What can hang from each mark
H: J N P V
C: H
J: H W
W: E F
E: H N W
N: E F W Z
P: V
Y: B C M V
M: B F G W
S: H J P V
Z: W
G: L M
U: G K L
F: B C N
V: H S Y
B: P
L: K U

Every row comes from one small tree of marks. The marks that hang from a mark follow it in brackets, in alphabetical order. Every link used is in the known rows. Which tree was each row made from?
Known rows
M[F[C] G[L] W]: [  -6  -82 -173 -287 -147  228  278   56  262  130 -201   24   18 -402
 -115  236 -257 -148  286 -119  -72   48 -127 -103 -216  460   58 -512
   31 -100 -172 -325  213   74  181  -73  388  129 -206  -23  -47 -152
 -280  105   60    7 -149   29   12  150  402  117  -91  -19  151 -159
  -95 -271  195 -378 -109]
W[F[C N[E]]]: [  94 -182 -201 -131  -37  165  -33   95  144  146   50  108   81 -228
   66  -23   51   -7  414  144  -61  -27  136  -26 -161  308  232 -451
 -198   -4 -153  201  -62  -53   80   96   27  162 -136   11   15  202
 -152 -133  161  352   47  -33   27   71  216 -123  120 -206  -13  -65
 -431  -19 -137 -132  205]
E[H[J] N[Z]]: [ 187   37   86   17  183  224  -57 -273  143 -240  394  -84   43 -157
  -41  121 -135   73  -53  -88   99 -224  233  -46 -158 -121 -220 -148
 -408  301   74  -20  -14  236  -18 -281  177   48  222 -338 -243   94
 -213 -323  393 -166  180   64   26   -7   70  119  -78   24  161  132
  -39  -53  263   64  158]
H[N[E F W Z] V]: [-205 -111  203  418  123   87  110 -145   93   76  453 -224  269  -44
 -173 -243  111 -145  261  321  207  -43   69  -44  -17  330  -44   79
   70 -114  -60  -21 -119  -28  307 -250  -46  110  223   -2  168  193
   46 -413  388 -242  634  100   35 -688   38  133  -88  -98  -77 -100
 -377  320    3  -15 -124]
B[P[V[H S[J] Y[C]]]]: [  72 -380  165  -29 -341  359 -327 -183  -50  -56  118  138 -420   16
  -96   70   74   49 -381 -128 -163 -329  448  526  -47   92  342 -357
 -269  436  123 -125 -114  385 -127   51   22 -346 -440 -178  -51  -46
   -6   81 -184  -80  261 -121  220 -280 -218   46  155   52   65  -90
  101  161   24  209  193]
C[H[J[W] P V[S Y]]]: [  76 -131  431 -106  -83  265 -367 -297  -31 -212  -20 -215   57   80
 -578 -179 -287  132  -64   59   66 -519  174   78 -164   64 -152  344
  -60  386  196  -62  -34  339  -77 -222  256  -97  256  -66 -165 -406
 -140   80  273 -429  520  -53  401   64  146  -14  144  340  235  -76
  235 -151  629  140    7]
U[G[L M[F]] K]: [ -38   10  119 -274   61   97  -38   11  178  -46 -305  -45  181 -126
  -16  346   80 -143 -117  107  162 -201  -58 -149  -93  185  132 -147
 -370   56    8 -224   -1   84 -113 -139   -7  170 -109 -420  -63 -101
 -151   89  -16 -296 -250    9  221  190  149  -38  -54  120  393   68
  114 -198  182 -149  105]
N[E[W] F Z]: [ -97 -125   93  295  366  160  -53 -203   33   79  297 -163   32  -94
   -4 -134  187 -161  228   48  159   89  152  -77  -84  332   88 -278
  -87   65 -192   -2   80  -35   33 -248   99   83  -53 -197  -75  216
 -134 -522  264  -57  517  147   44 -368  -87  229  -76 -208  100  167
 -325  246   55   22 -137]
V[H Y[B C]]: [ 177 -329  249  -26 -275  255 -296 -137  -56 -166    2  223 -376   82
  -32  324  -42  144  245  -60 -210 -177  234  301  -51  202  349 -482
 -174  212  246   42  -93  158   32   76  -24 -211 -255 -376 -237   85
 -150   -4 -254  170   75  150  166 -170 -137   56  326   46   14 -123
  -15    1   87   58  178]
F[C[H[N V[S]]]]: [  82  -62  135 -200 -265  118  133  -83   29 -171  132  -53  132  -54
 -444 -178 -116   66   -7  -37   59 -358  267  152 -119  218   21  -80
 -160  199  109   35 -152   72  261 -115  -20  -22  283    1 -138 -145
  -28  -21  247   29  210  -72  103  230  200  -65  141   69  128 -221
 -124 -133  126  -20   15]
P[V[H Y[B]]]: [ 100 -287  180 -187 -376  299 -256 -192   12  -62  111   57 -390   25
   53  243  129    5    7   43 -258 -290  190  193   33  104  265 -361
 -227  292  197   -9  -70  237 -142   87   98 -267 -279 -277 -183  -47
   99   55 -110   71   56  119  254 -181 -102  108  193   26  -71 -166
  103 -124   53  189  360]
U[G[M[B W[F]]] K L]: [ -28  -30  148 -133 -213   27  138   -9  379   66 -143   89  175 -193
  -84  388 -203  210  -92   20  283 -157 -177  -21  118  121   65   18
 -186  -35 -173 -246 -115   -2 -276  206   36  113  -66 -427  -13  179
 -270  235 -134 -100 -210  109  -44   58  247   -2  -45  173  134  -52
  160 -279  356 -317    4]
M[F G W]: [-205 -157  -69 -121 -126  105   96  -75  147  182    5   42  -79 -395
 -103  267 -313 -109  178 -264  -11   70  -97   35  -79  260 -186 -385
  102  -70  -89 -351   59   84  -47  -17  360   63 -135 -132  -93 -169
 -213   88   32  126   37   84    5  -60  200  353 -107  -49  116  -26
  -23 -185  295 -191  -77]
G[M[B[P] F[N[Z]] W]]: [  67  156   87   86   77  325  334  107   24  108 -212 -178  384 -519
  165  214  135  -72  319  162   19 -118 -174   40  112  525   51 -404
  -86   30 -151 -235  -59  -17  215   18  -31  -81 -448 -176  281  134
  123  220  -54   77  236  149 -141 -105  570  277 -119 -167  298  117
   30   45  237 -158 -318]
C[H[N[E] V[S Y]]]: [ -94 -151  319   39 -158  247  -17 -143   -1 -113  241  -30  173  136
 -344 -191 -122  -22   82    2   26 -437  133  286 -127  215   21   35
  -97  283  249  115   -8  249  -56 -164   49 -153  128  -85    4 -285
  103  -47  252  -76  409 -104  204 -144   69   20  128  105   79 -163
  125   72  279   67   98]
S[V[H[N P]]]: [-167 -134  107  -99 -514  207 -252 -277  208   12  354  -72  -71   -4
 -144    7 -270   36   16   41   20 -147  273  102  -48 -189 -105   13
  -75   43  184 -177 -281  217  -77   47  -30 -155   36 -245 -230  -36
  -27  -51 -112   43  217 -123  206  -80   47  -28  175   -3   -4 -138
  -96 -275  140  105   67]
Z[W[F[N]]]: [-125 -109 -266 -222  -15   86 -179  -27  -18  280   28  -89  -70 -271
   84  260   26   80  246   50 -107   42   64 -109 -203  160 -104 -165
 -278  171  -19  128 -244 -219  -80  177  111  101 -208 -294 -119    5
 -226  -25   46  412   51  -22   80  135   74   28   66 -111  -29  -55
 -277 -114   68 -132   45]
E[H[J] N W[F]]: [ 205 -101 -142 -111  137  238 -230 -367  152 -148  351 -133 -194 -192
  -40  221 -259  130  -25  -75   15  -28  223  -96 -187  -45 -271  -45
 -451  377  -62   95   68  150 -176  -71  443   98  277 -478 -299    2
 -552 -401  313   29  243   96   23  217  118  -63   15 -213   67   48
   26 -107  355  -64  111]
H[N[F[B] W Z]]: [-177   -5  115  433  137   57  150 -122  -51  132  522  -69   88 -202
 -129   20  212 -101  179  185  197   81  224  -73  -40  303  115 -224
 -111  -77 -254   93 -242  -27  300 -269 -169   75  -26  -68   15  387
  -32 -365  214   82  319   57  -75 -582   95  205    0 -316 -131   -8
 -353   93  -16  -37 -403]
C[H[N V[S]]]: [-116  -92  211 -136 -277   81  -19 -154  -70 -107  230 -121   82  -36
 -395  -89 -129  -10  -75  -84  121 -375  206  163  -86   60 -108   19
 -205  237  176    8 -216  128   88 -119  -45 -113  239 -115 -157 -209
   39  -78  202   -3  273 -108  169  116   28   51   65  119  112 -157
    0 -111  247   32   36]
G[L[K] M[B]]: [  92   42  222 -297 -305  164 -159   77   39  -14  -38 -136  -54 -140
  188  134  -54   16  149  197  301  -98  -18 -147 -101  202  215 -368
 -345   69   87 -103 -250  -24   98  -75   24  -19 -266 -272   12  182
   -6   72 -152  -70 -143 -153  279  117  270  -59 -229  207  211    7
 -345 -183   58 -269  114]
H[J N[E F[C]]]: [ 103 -120  -29   -5  130  172  183 -126  197 -165  298  -44  285   11
 -163 -310 -179  -79  271  228  177  -31  329   91 -217   44   49 -114
  -85  -64  -80  -88    3  182  298 -196  141  129  256   52  -50  141
 -128 -311  327  -22  227  -12  141 -353  282 -122   10 -212    3 -143
 -210  -94  -76  -85   83]
S[H[N[E F] P] J V]: [-313 -298  168  199 -356    6 -229 -586  348  105  654  -40  200  328
  -11 -368 -218 -108  195  200  -23 -110  430  346  -58 -237   28  -67
 -136  160 -127  -67  -33  412  -27 -235    6  168  -92  -84 -112  -82
  -94 -381  160 -154  248 -177   63 -675  103   33   94   68 -152   21
 -488  -60 -281  -18  -90]
B[P[V[H S]]]: [ -31 -121  110 -126 -327  374 -166 -146  -47   16  141 -141 -344 -205
  -44  117  161 -131 -330 -154   -9 -396  323  200   31  -72  164 -357
 -324  199  164 -260 -181  261 -178  116   19 -381 -220 -131 -113   54
  191  -29   -9   19  329 -103  283  -63 -207   73   59  -89  132  -70
  110  103  115  254  156]
Z[W[F[B[P] N[E]]]]: [-197   24 -249   29   10  308  107   54  -62  299 -112  -35  154 -306
  218  227  220  -90  428   99   17  -45  150 -123 -262  178   83 -396
 -396   24 -249  100 -164 -212  -87  167  -17   77 -352 -140   43  218
 -131  -47   18  556  223 -113   -1 -153  255  -43  165 -396 -168   56
 -220  147   25 -102 -155]
U[G[M[B F W]] K]: [ -12   10  116 -159  -53   63  216  -31  388   34 -213   69  207 -178
   51  414  -85   49   36  -12  184 -200 -177   31   92  297  -36 -153
  -54   11 -102 -405   21   78 -178   64  158  123  -70 -393   87  -58
 -171  325  -57 -163 -134  224    1    0  484  188  -45  143  272   89
  208 -175  358 -190  -52]
Z[W[E[H[J N V]] F]]: [  23 -165 -262 -365  -13   79 -189 -168  108 -106  -20 -282   98 -130
 -195  -61 -365  160  109  112  -48 -144    7  -67 -392 -188 -464  412
 -150  296   31 -174 -131   17   22  183  362  200  506 -220   39 -128
 -524  -13  381   48  250  -18   31  -38  167 -196  153   51 -183 -358
 -117 -101  366 -380  282]
V[H S Y[C]]: [ 122 -282  221   14 -185  253 -371 -113  -27 -112  162  163 -382   34
 -158  200 -117  171  -43 -231 -168 -254  240  364  -84  234  328 -338
  -77  290  339    0  -83  297 -105   35   27 -309 -233 -258 -137  -22
 -118   20  -79   77  217   14  229  -45 -267   50  234   92  170  -97
   63  131  217  100   69]
U[G[L M[F[C]]]]: [ 222  -38   61 -397  -22  200   24   84  116  -42 -335  -38  163 -218
  -42  241   28 -109   84  149   -7 -155   14 -140 -171  336  266 -278
 -242  -46  -61 -120   85   21  181 -167  181  261 -194 -298  -13  -58
 -232  126    2 -191 -255   -3   87  226  323  -68  -74   56  366  -20
 -182 -236   -5 -262  -45]
H[P V[S]]: [-120 -142  142  -79 -290   19 -281 -234   48  -24  200 -176  -30   -9
 -219 -117 -202  131  -77  -95  117 -383  125  -43  -70   11  -94  -49
 -158  -27  200 -169 -294   87  -78  -86    2 -182   42    4 -230 -229
  -60   75  140  -33  359   29  327   29   67  -30   93  154   -6 -113
 -182  -21  244  224   54]
L[U[G[M] K]]: [ -48   26  286 -185 -137   70 -132  -11  121   60 -185   39  -42  -61
  -84  130   15 -153 -278  175  256 -106  301 -114    5   42   -9  -63
 -265   83  174  -87 -271  -22 -248   13  -17  369  168 -378  -67  -63
 -155  -10    1 -112 -287  -21  335  134    6 -115 -100  150  295  104
 -173 -142  117  -87  169]
C[H[N[E F Z[W]] P]]: [-271  163  216  290  301  259  129 -209   48  135  229 -426  370    2
 -204  -78   35 -197  363   60  169   -8  276   55 -167  -17 -300   44
 -100  -35 -146  -96 -153  -12  126 -220  100   40   75 -218 -104  195
 -117 -343  267  -13  617 -112  182 -472  233  164  123  -52   36  -33
    0   94  258 -123 -227]
S[P V[H[J] Y[M[W]]]]: [-218 -432  114 -113 -320  306 -362 -304  146   95    8  -91 -102  103
    3  199 -183  149  142  136 -399 -417  165  393 -158   32  130  -38
  217  434  380  -90  204  416 -186   93  406 -170  -49 -338   80 -279
    8  -18 -104  -64   47  -38  225 -250   98  -77  -73  227   22   66
   86 -244  222   83  -83]
C[H[N V]]: [-137  -85  134 -264 -241   53    2  -80  -60  -64  117 -133  119 -114
 -364  -12 -171 -115   17   31  164 -267  201   64 -117   22 -178   11
 -164  189  152   43 -204    7  175 -108  -18  121  323 -178 -207 -164
  -25 -125  163   27  122  -90  133   94   96   74  -30   71   51 -198
 -114 -270  173  -59  155]
S[H P[V[Y]]]: [-130 -305   26 -171 -193  119 -448 -457   10  268  340 -119 -226  199
   49  -12  -78 -150  -54  -23 -344 -353  269  320  -93   54  215 -240
 -246  499  306  106    4  212  -92 -115  199   87 -120  -79 -100 -344
   25 -213  196  -46 -141 -129  185 -131  -31  -27 -121    5  -29  -91
 -360 -271  -80  162  186]
C[H[J[W]]]: [   1 -132  216 -286   21  204 -230 -175  -65  -90   -8  -44  -93 -112
 -369   51 -139 -131   42   23  191 -247  240  -27 -229  -76 -141  -49
 -217  366  -15  -60  -40  173   58 -182  260  223  242 -265 -229  -96
 -143 -255  207 -214  180 -101  195  116   -3  179 -113  225  299   75
  -52 -372  364  -43  103]
W[E[H[J V] N] F[C]]: [ 347 -190 -293 -376   -7   98 -107 -104  217 -353    9  -34   35 -233
 -119  -68 -319  114  120   32  -96 -269  111  -17 -299  -41 -153  -15
 -252  306  -50    2  127  230  104   38  375  238  445 -100    6  118
 -583  -66  461  -21   86   78  -99  139  226 -206  114  -11  -84 -203
 -287  -41  155 -292  370]
N[F[B] Z]: [ -80  -61   56  162  142  -33  -21  -38 -120   37  232  -57   61 -234
    0   47  245  -62  110    4  149  -41  209  -52  -55  210  284 -445
 -148   10 -224   63  -89   40  169 -238 -167   75 -169  -87 -134  345
  -84 -213  169  183  135   83    4 -394  -67  235  -30 -174  -60  145
 -370   29  -38  -54 -198]
H[J V[S Y[B]]]: [ 132 -387  230  -78 -316  169 -215 -281  -44 -302   74   31  -12  200
 -203 -121 -123  335   15   78 -102 -481   74  192 -112  146  136  -14
 -225  296  290  -41  -31  266   -9 -114   72 -282   25  -69 -154 -324
  -36  188   85 -114  248  170  234 -138   39  -75  176  197  -51  -95
   15  -45  208  245  165]
C[H[J N[W[F]] P V]]: [-182 -218   86  -68 -277  195 -165 -187   42   62  123 -404  185  -91
 -572  -50 -337   48   48  256  162 -188  179   56 -158 -122 -406  400
  -67   41    1  -13 -244  110  257  -21  221  162  555  -42  -87  -34
 -349 -118  223 -168  460 -156  180  -85  322 -172   55   63 -131 -300
  -51 -282  382 -129   51]
Y[B M V[S[J]]]: [-256 -493  330   90 -229  -86 -273 -168   36 -186   23  317 -277  158
   90  161  158  242  215   59 -158 -519  377  404   52   -4  116 -534
 -440  334  -19  -45 -360  242  -66  -20  -10 -444 -493 -318 -199   31
  105  -85 -349  186  115  134   93 -327   51   86  160  307  -71  124
 -211   92 -187  342  -28]
J[W[F[N[E[H[P V]]]]]]: [ 112   35  171  -12    8  146 -382 -167  202   87   67 -241   93 -197
  -36  -21 -129   -8  394  219   42 -185   42 -312  -49  131 -143   82
 -158   33 -117   95 -188  -25 -167   41  101  126  159 -130  -37  -79
 -229 -195  398  -34  484   63  282   13  255 -150  276    6   28 -133
  -62  167  395 -113  182]
P[V[S Y]]: [ -43 -250  104 -125 -181  181 -333 -152  -40   68  343   35 -350    1
  -73    1   72   -3 -297  -93 -110 -370  130  170  -12  253  168 -258
 -259  359  217  -22 -151  222 -240  -30  156 -256 -271  -99 -109 -219
  117   72  117  -37  128   11  275 -102 -127  103  -19   30   12 -112
    5  -91  129  223  214]
G[L M[F]]: [ -31  -57   36 -321  -19  139 -176   23  -49  -25 -155 -166   32 -206
   87  228    4 -189   91  134  -17 -126 -117 -150 -154  249  173 -380
 -277   78   55 -123  -22  103  172 -169  148   96 -322 -315  -23 -152
  -49   -7    7  -48  -47  -14  196  115   92   70 -210   91  293    1
 -142 -265  110 -196   33]
E[H N[F[C] W]]: [ 201   34  -15  185  162  212   55 -234  290  -61  528  -32 -258 -223
   72  216   25 -132  173   14   -4  -59  308  -60   -5  272   63 -512
 -273   80  -77  203   28   -1  138 -234  289  142   50 -334 -157  298
 -257 -455  442   10  245  280  -11 -241  192  157   64 -278   58  -69
 -278  254 -103  -46 -239]
J[W[F[B[P[V[H]]] N]]]: [  89   47   -6 -153 -174  312 -143   17 -135  148  -85  -54 -181 -496
   35  282  309 -196   70  177  -49 -130  285 -118    8  153  263 -230
 -341  233 -282   41 -220  109 -106  227  -92  -72 -280 -108   36  261
   20  -63  -16  228  183 -139  133   29   34  -24  190 -348   24  -26
   70  -19  182  -38   64]
M[B[P] F[C] G[L] W]: [  80    4 -140 -248 -221  385  544  130  297  126 -372   -5  157 -531
  -28  316 -278 -156  344 -123   57  -41 -162   82 -105  404   89 -622
  -38 -168 -258 -446  224   93  257    3  269  -61 -311   51   43   -9
 -218  291 -123   37  -28   44 -122   10  683   98  -72 -155  146 -171
  -91 -136  225 -355 -194]
C[H[J[W[E[N]]] P V]]: [ -17   -7  117 -255   53  160 -158 -286   36 -321  -11 -109  129 -105
 -419 -108 -377 -240  204   52  179 -373  187  -96 -330 -213 -515  306
 -234  343  -39 -163  -51  321   11 -220  352  161  410 -128  -78  -76
 -328 -168  322 -405  349  -97  135  114  254   90   20  237  145  -56
  -34 -218  516  -26  147]
G[L[K U]]: [-156   23  163 -205 -363  169 -153  -18  -67  156  -29 -131 -238 -147
   37  -74  -32 -218 -109  237  260   35  306 -253 -156  114  100 -409
 -386   65  307   68 -249  -36 -136   -2  117  245   58 -110 -128   76
 -141 -107  -78  -71 -259 -242  489  134  -59  -99 -238  184   85   37
 -471 -128  -34 -222  176]
U[G[M[B F]] K L]: [ -12   74  219 -132  -57   -4  273  -57  388 -134 -229  160  353 -197
  -46  366 -211   50 -142  -52  267 -157 -162   81  129   91   41  -82
 -290   -2  -56 -225  -98   93 -153  -41  -82   24  -39 -288  -98   34
 -157  284 -136 -208 -208  168  -30  112  270  166    5  138  315   38
  109 -177  232  -20   68]
J[H[N[E Z] P]]: [-144  140  231  204   88  138   16 -277  207  -44  292 -281  131   -8
 -279 -247 -112   42  222  133  240 -139  275  -95  -62 -115 -199   -2
 -238  -85   61 -183 -274   70   34 -271  -70  -45   79   45 -189  107
  -38 -311  211 -174  468  -36  185 -241  201  129  -72   17   50  -42
 -202 -112  326   74   86]

Which tree is each row?
[ 187 -156   63 -217 -161  280 -381 -174   31  -11  132 -103 -189 -221
 -154   54   49   50  -77  123 -164 -201  198   46  -54   41   58  175
 -222  427  -61  -74 -159  414 -167  162  179 -231  -25  -53   54  -17
  -31  -82  206 -135  313 -140  287  184 -117  -88  140   63  187  -58
  245  -84  372   34  265]
P[V[H[J[W[F[N]]]] S]]
[-193 -340  209   91 -346  -10 -330 -400  234 -258   38   70 -389  250
 -124 -124  -26  326  162   24  -37 -473  483  233   54 -167   -4 -361
 -550  266    2 -161 -408  167  -52 -175   56 -399 -421 -127 -382    2
 -112  -49 -198  -33  278  193  157 -179  118  172  134  310  -87    7
 -181  -80   43  313  -78]
Y[B V[S[J[H[P]]]]]
[-127 -391  123    7 -218   32 -319   11  -46 -147  -91  305 -376  113
   27  208   27   18  351   -6  -22 -302  282  215   16  262  110 -576
 -422  231   82  -87 -427 -103  229   94   13 -135 -235 -343 -284  230
 -152 -134 -303  193   -7  230   28 -153  -20   65  144   55  -98 -108
 -251  -90  -96   73   49]
Y[B C V]
[ 285 -260  -40 -406  -84   14 -242  -73   55 -163 -155  -69   34 -152
 -354 -174 -209  255   71  264   63 -186   83 -180 -192  172   27  195
  -39  185  -87  -97   -1   61  244   28  242  335  389   -9  -74  -86
 -379    1  265 -172  215   23  124  135  126 -216  -34  150   80  -91
 -384 -307  222 -181  276]
H[J[W[F[C]]] V]
[ -58 -211   81   80  -21  363 -186 -232  300   63  331  -71 -153  -20
  -32   77 -133 -102  143   76  125 -211  133  -73 -228  -18 -131 -272
 -179  112   49  -38  -21   94  -23 -139  384  180  254 -207  -43    4
 -153 -412  431 -157  354   92  139 -274   99   83  -46   60   -4  -60
 -169  100  174   37   87]
N[E[H[J]] W]
[ -98  197   34 -211  -11  162   60  116  115   52 -359 -109  202 -257
  133  148  103 -371   11  384    0   26   28 -223  -49  391  122 -326
 -374  202  152   62 -159   79    8  -28  -59  218 -143 -157  102 -197
  -16    8   45  -25 -297   -6  374  370  201 -128  -98   53  345   15
  -23 -144  111 -201  107]
G[L[U[K]] M[F[N]]]
[ -90  126  121 -268 -290  186  128   79  298  128 -233  -79   -2  -99
  127  213  -77 -196   28  288  207 -130  -64 -211  -39  302   88 -325
 -177  133   89 -236 -126   85  -40   82  140  211 -107 -281  139 -143
  -51   72  -26 -101 -266   48  291  141  336 -115 -280  320  164  -66
  -67 -304  324 -383   40]
G[L[U[K]] M[B W]]
[ -22   35  155 -228 -110  145 -196   22  -87  -41 -145 -224  -11 -206
  137   92   40  -88   41  205  141  -21  -21 -210 -115  304  189 -382
 -342   58  139 -112 -119    2   64 -112  137  100 -233 -282   -3   74
  -71   56  -83 -120  -88 -141  350  140  118   30 -201  112  318   99
 -186 -148   39 -254   59]
G[L[K] M[F]]
[ -15 -177  -52 -278   99  -70 -431 -146  -19  -55  -91  -47 -456 -257
 -233  -54  -55   -6  189   77   24 -112   83 -143 -136  -38   -4  -96
 -250  292 -114 -107  -81   73 -110   36  203  188  -22 -133  -47  167
 -360 -211  151  -69  226   31   25  -17 -200  217 -111  111  119  -24
 -454 -198  332 -293  205]
J[H W[E F]]
[ -20  282   79  -50  158  260   21   69  -81   95 -253 -352  284 -307
  213  130  266  -19  261  318   -5  132  -84 -337 -195  554   28 -165
 -349  177   54  -29 -193 -233  129 -100   61   90 -371 -294  150  114
  -34   78    1  -89   25 -128  234  222  273   86  -98   77  363  162
 -136   49   92 -280 -160]
G[L[K] M[F[N[Z[W]]]]]
[-310 -267  262   19  -22  -33 -312   37   -1  -75   21  104 -272  -63
  -35  209   73   67   93  -25  -54 -548  268  261   71  125   20 -402
 -275  279  216  -74 -371  164 -109   59   76 -382 -260 -257 -163   48
  132 -114 -148  157  155   79  188 -102  -21   58   10  151   78   34
 -114   91   25  268  -67]
Y[M V[S]]
[-114  175  268   52 -234   99  233  -75   69   18 -128   49  188 -315
  -16  234  -72   39  -55   48  265  -19   25 -246   -6  348  134 -220
 -214 -139  -98 -150 -115 -101 -252   -3  185  231 -151 -299   -4  226
 -224  265 -154  -96 -284  -13   63   31  288  245  -67   24  146  166
  140 -150  174 -279 -392]
U[G[M[F[B] W]] L[K]]
[  76 -104 -244  -75  -81  138   85  136  114  141   27  207  146 -264
  117   47  136   -1  484  139  -47  -24  167 -102 -218  368  367 -563
 -234  -22 -326  279  -76  -45  109   66  -58  187 -207   99   40  285
 -180  -86  156  519  -55  -43  -65   44  323 -135  197 -303 -165  -17
 -431  -40 -140 -160   46]
W[F[B C N[E]]]
[-125 -232   27    5    5  360  -52 -186  291 -225  112   21   -6   81
 -187  -81 -272  -26  284  164   90 -165  366  119 -219   -7 -254  124
 -137  298  105 -179 -135  197   34  -12  332 -132  238 -277  -96    9
 -124 -415   17  -61  387    6   91  -21  151  -70   54 -115   70 -133
  147  -56  228  164   62]
Y[V[H[J N[E[W]]]]]
[ -59  -68  188 -229 -252  152 -162  -52   16  109   18  -39 -115 -127
  -44  137   11  -59  -75   60  354 -134  230 -209 -188   45  109 -224
 -434  -35  138  -45 -166  -92 -248  -91   43  143  -12 -300 -222  178
 -184  -25 -117 -254 -293 -219  321  112   35  -37  -92  124  159   56
 -257 -109  -17 -141  116]
U[G[L[K]]]
[ -29 -383   43 -221 -197   73 -385 -492   46   -6  120 -201  137  270
 -183 -191 -387  116   62   98 -252 -435  209  305 -262  -60   90  134
  -72  470  447   84  149  275   96 -218  201  197  281    1  -94 -509
 -159 -122  300 -192  -27  -89  176  -64   70 -186 -111  170    5  -87
 -390 -252   55  127  147]
S[H[J V[Y]] P]
[-114 -204 -334 -184  -65  -13 -158  116 -109  144    2  182  -44 -388
   79  112   68 -124  350   30  -60  -25   66  -61 -270  147  154 -432
 -286  140 -284  200 -197   18  -44  143  -90  104 -251   10   90  308
 -257  -21   50  528 -153  -76 -127   34   96   26  176 -273 -208  -72
 -432  -91  -16 -227   64]
W[E F[B N]]
[  -5 -245  234   10 -168  117 -334 -373   27   23  400   53 -214  131
 -132   -1 -123  121  -62 -142 -214 -404  214  312  -57  120  271 -321
 -233  417  345   89   31  336 -217 -122   50  -74 -206 -148 -188 -267
   -2  -83  177    3   79  -42  138  -80 -150   94   94  102  137   -4
 -234   -2   47  141  -17]
V[S[H] Y]
[ 102   -8  127 -210   39    4 -215 -205   71 -187  185  -22  -94 -167
 -212 -141 -250 -116  154  103  124 -222   55 -224 -191   24 -267  153
 -148  245   16 -126 -212   16  -31  -43   96  166  366 -218    3 -143
 -175 -222  373 -154  264   65   81  -32   77   37  132   48   87 -268
 -197  -15  358 -171  205]
J[W[E[H[N V]]]]
[-298 -371   68   56 -179    3 -449 -406   69   93  245   11 -223  278
   28  -74 -119    9  168 -169 -248 -529  378  422  -65  -18  144 -355
 -363  457  295  -10 -196  183    6 -108  113 -147 -153 -133 -133 -134
    5 -318   71   84   33  -83   60  -32  -86  -43  -28  104   91   39
 -434  -34 -118  243 -193]
Y[V[S[H P]]]
[ -50 -186  339   37 -195  -22 -429 -646  164   33  455   51 -172  195
 -202 -161 -230  141  -13  -65  -14 -287  385  104 -125 -208    2 -106
 -299  293  -69 -142 -164  381 -207 -256   58   60 -195 -117 -247 -292
 -129 -235  154 -236  296 -166  197 -116    6  108  121  349  193  139
 -388  -90  137  187  -93]
V[S[H[P] J[W]]]
[ 358  -53   -3 -238  -50  292 -232 -121  196  -76 -108 -123   56 -282
 -267   14 -237  193  305  245  -69  -33  295 -117 -186  -11   10  105
  -59   65 -129  -17 -121  207   82  105  145   54  126  -25 -104  125
 -331  -44  126   13  257  -94  246  281  319 -256  310  -46  193 -118
  -33 -214  315  -72  137]
V[H[J[W[F[C N]]] P]]
[  85  -91   82 -198  146   84 -385 -178   54  -58  130   84 -379 -217
  -36   51 -107 -180  157  -74   69 -190   82 -200 -210   -5  -94 -287
 -235  277  -64  -95 -107   37 -182  -37  211  176   62 -322  -71   30
 -219 -281  293  -46  167   83   75  -30  -78  199   88   69  173  -63
 -282   -1  283 -145  151]
J[W[E[H]]]
[ -68  -24  265 -194 -272  189 -103  -34   25  230 -108  -53 -134 -161
  -61  150  -67 -193  -77  183  122  -97  227 -174  -45  180  -65 -111
  -36  -25  139 -147 -165  -59 -207   64  327  429    1 -435   53 -130
 -174   17   -7  -75 -228    4  234   11  127   41 -259  183  205   55
 -148 -213  188 -294 -144]
L[U[G[M[W]]]]
[-180   48  106  289  -49  258  183 -137  -82   48  443  -98   82  -96
   48 -160  284 -346  -24   52  199 -249  365  142   10  113  227 -341
 -401   -9 -223 -146 -219  222  -24  -97 -120 -301 -217  102   61  226
  218 -228  194  132  427 -104  185 -610  107   -1  102 -470 -158  -73
   86  236  -13  112 -160]
H[N[E F[B[P[V[S]]]]]]
